Below are the code and all the weights of a small trained network. Each question names an input and a class and asks about switching units off, where a switched-off unit gives its printed mean instead of its output.

import numpy as np


def w(rows, s, z=0):
    codes = np.array(rows[::2]) - 128.0
    scale = np.full(codes.shape[1], s)
    scale[-1] = z or s
    return codes * scale


def f(y):
    return np.maximum(y, 0)


def log_softmax(a):
    a = a - a.max(-1, keepdims=True)
    return a - np.log(np.exp(a).sum(-1, keepdims=True))


def net(x, mask):
    res = np.array(x, float).reshape(1, 6) / 4 @ E
    y = f(res @ A[0][:, :-1].T + A[0][:, -1])
    res = res + np.where(mask, y, B[0][:, -1]) @ B[0][:, :-1]
    return log_softmax(res[-1] @ U[:, :-1].T + U[:, -1])


A, B = {}, {}
E = w([
[149,133,128,139,136,167,122,100,138],'x0',
[126,106,137,140,111,144,144,122,153],'x1',
[146,119,153,157,143,131,143,90,132],'x2',
[136,154,135,123,70,168,194,142,36],'x3',
[125,206,248,87,166,148,141,187,165],'x4',
[211,110,75,35,115,84,157,49,147],'x5',
],0.016)
A[0] = w([
[191,135,183,45,115,122,154,141,162,93],'n1',
[100,120,146,113,178,111,78,132,207,254],'n2',
[138,149,116,125,89,175,246,138,30,188],'n3',
[131,107,66,130,150,88,121,112,197,233],'n4',
[94,157,200,129,129,181,128,169,110,186],'n5',
[74,80,101,210,132,154,81,146,85,180],'n6',
],0.012,0.0076)
B[0] = w([
[115,138,99,79,210,151,204,125,48,216],'n1',
[130,63,133,141,214,149,121,153,215,251],'n2',
[124,179,78,145,98,165,204,100,4,230],'n3',
[197,83,185,70,112,125,34,111,73,239],'n4',
[119,222,184,190,114,169,117,146,180,227],'n5',
[146,127,170,38,253,220,237,107,133,231],'n6',
],0.013,0.019)
U = w([
[130,93,149,80,191,148,128,141,131,253],'0',
[74,155,117,89,131,161,178,107,90,136],'1',
[182,64,141,100,84,113,39,104,92,126],'2',
[134,81,28,110,10,136,124,69,72,38],'3',
[51,119,157,180,162,135,46,151,202,80],'4',
[96,170,178,230,66,155,128,192,91,47],'5',
],0.012,0.0031)

Each question gives the input, the list of numbers given to net, and the class t.
The units are the neurons (one row each of A and B). Each row of codes is followed by its name. A weight is (code - 128) times the scale printed after its matrix; where a second scale follows, it is the last column's (A, B and U).
mask holds one flag per neuron, in row order. A switched-off neuron (its flag False) gives its mean, the last column of its row in B, instead of its output. The means were averaged over made-up inputs and are rounded, as every weight is.
A unit's drop is (log p(t) with every unit on - log p(t) with that unit switched off) / (log p(t) with every unit on - log p(t) with every unit switched off).
The circuit of an input: a set's keep is (log p(t) with only the set's units on - log p(t) with every unit switched off) / (log p(t) with every unit on - log p(t) with every unit switched off). Starting from all 6 units, units are removed one at a time, each time the one whose removal leaves the highest keep (on an exact tie, the one counted first), for as long as the keep stays at least 0.8.
units of the circuit, in order: the units of the circuit, biggest drop first
k most important neurons: the k neurons with the biggest drops, biggest first
drop when u is switched off: that unit's drop, to one decimal
input [6,0,1,5,2,-7], class 5: units of the circuit, in order -> n5
input [-6,-4,6,1,8,4], class 1: units of the circuit, in order -> n1, n4
input [-8,6,2,-8,2,-7], class 4: 2 most important neurons -> n5, n1
input [4,-3,7,1,2,-8], class 5: 2 most important neurons -> n5, n1
input [-6,-1,7,2,1,5], class 1: 2 most important neurons -> n1, n4
input [-8,0,-3,1,8,3], class 1: 2 most important neurons -> n1, n4
input [-7,-6,5,-4,0,8], class 2: 2 most important neurons -> n4, n6
input [1,-2,3,-2,-7,6], class 2: drop when n3 is switched off -> 0.0
input [2,4,3,-8,-2,8], class 2: drop when n4 is switched off -> 0.7
input [-3,3,6,3,-6,2], class 3: drop when n3 is switched off -> 0.0
input [5,-7,8,5,-2,7], class 3: drop when n6 is switched off -> 0.3
